W =
[[ 0.009 -0.021  0.050  0.040  0.001  0.012  0.042  0.014  0.002  0.001
   0.033 -0.025]
 [ 0.011 -0.012  0.035  0.030  0.004  0.012  0.031  0.008  0.003  0.002
   0.025 -0.011]
 [ 0.034 -0.051  0.049  0.051 -0.003  0.027  0.050 -0.041 -0.011 -0.035
   0.041  0.006]
 [ 0.037 -0.083  0.088  0.082 -0.011  0.031  0.083 -0.041 -0.019 -0.046
   0.065 -0.024]
 [ 0.007 -0.002  0.028  0.022  0.006  0.009  0.024  0.016  0.007  0.009
   0.019 -0.010]
 [ 0.021  0.028 -0.036 -0.021  0.016  0.013 -0.025 -0.023  0.011 -0.001
  -0.013  0.063]
 [ 0.034 -0.026  0.014  0.024  0.004  0.025  0.021 -0.046 -0.005 -0.030
   0.021  0.037]
 [ 0.027  0.013 -0.028 -0.011  0.013  0.018 -0.015 -0.036  0.006 -0.012
  -0.006  0.063]
 [ 0.012 -0.011  0.031  0.027  0.004  0.012  0.028  0.006  0.004  0.001
   0.023 -0.007]
 [ 0.043  0.099 -0.173 -0.116  0.038  0.020 -0.129 -0.092  0.022 -0.012
  -0.085  0.209]
 [ 0.036 -0.001 -0.023 -0.004  0.011  0.024 -0.009 -0.055  0.000 -0.026
   0.000  0.071]
 [ 0.003  0.022  0.000  0.000  0.011  0.005  0.000  0.020  0.013  0.019
   0.002  0.009]
 [ 0.019 -0.033  0.049  0.044  0.000  0.017  0.045 -0.007 -0.003 -0.013
   0.036 -0.013]]
Rows and columns are counted from 1.
row 1 col 1 => 0.009
row 12 col 6 => 0.005
row 4 col 5 => -0.011
row 10 col 9 => 0.022
row 13 col 4 => 0.044
row 1 col 3 => 0.050
row 2 col 10 => 0.002
row 9 col 10 => 0.001
row 6 col 8 => -0.023
row 4 col 9 => -0.019
row 6 col 2 => 0.028
row 1 col 2 => -0.021
row 11 col 11 => 0.000
row 5 col 1 => 0.007
row 10 col 4 => -0.116
row 5 col 7 => 0.024
row 1 col 8 => 0.014
row 7 col 4 => 0.024
row 13 col 11 => 0.036
row 5 col 3 => 0.028
row 4 col 10 => -0.046
row 1 col 11 => 0.033
row 4 col 3 => 0.088
row 7 col 12 => 0.037
row 3 col 1 => 0.034
row 9 col 8 => 0.006
row 9 col 3 => 0.031
row 7 col 8 => -0.046
row 7 col 10 => -0.030
row 2 col 11 => 0.025
row 1 col 7 => 0.042
row 5 col 4 => 0.022
row 11 col 8 => -0.055
row 12 col 7 => 0.000
row 7 col 2 => -0.026
row 13 col 2 => -0.033

x =
array([[111,  85, 149, 123,  74, 150, 141, 111, 142],
       [114, 191, 140, 121, 171,  56,  81, 102, 115],
       [133, 182, 135, 133, 171,  59, 106,  80, 146],
       [111, 150, 139, 129, 165,  70, 139,  89, 151],
       [139,  43,  97, 126,  61, 193, 181, 150, 151],
       [110, 164, 140, 117, 177,  66, 126, 117, 121],
       [119, 134, 113, 113,  86, 139,  96, 134,  97]])
Rows and columns are counted from 1.
(1, 1) = 111
(1, 2) = 85
(6, 3) = 140
(2, 4) = 121
(1, 4) = 123
(2, 1) = 114
(3, 2) = 182
(3, 4) = 133
(1, 7) = 141
(4, 3) = 139
(7, 4) = 113
(6, 5) = 177
(6, 9) = 121
(2, 9) = 115
(7, 7) = 96
(7, 6) = 139
(6, 8) = 117
(1, 6) = 150
(3, 8) = 80
(3, 7) = 106
(3, 6) = 59
(5, 8) = 150
(5, 6) = 193
(2, 3) = 140
(3, 5) = 171
(6, 2) = 164
(1, 8) = 111
(2, 2) = 191
(4, 7) = 139
(3, 9) = 146
(5, 7) = 181
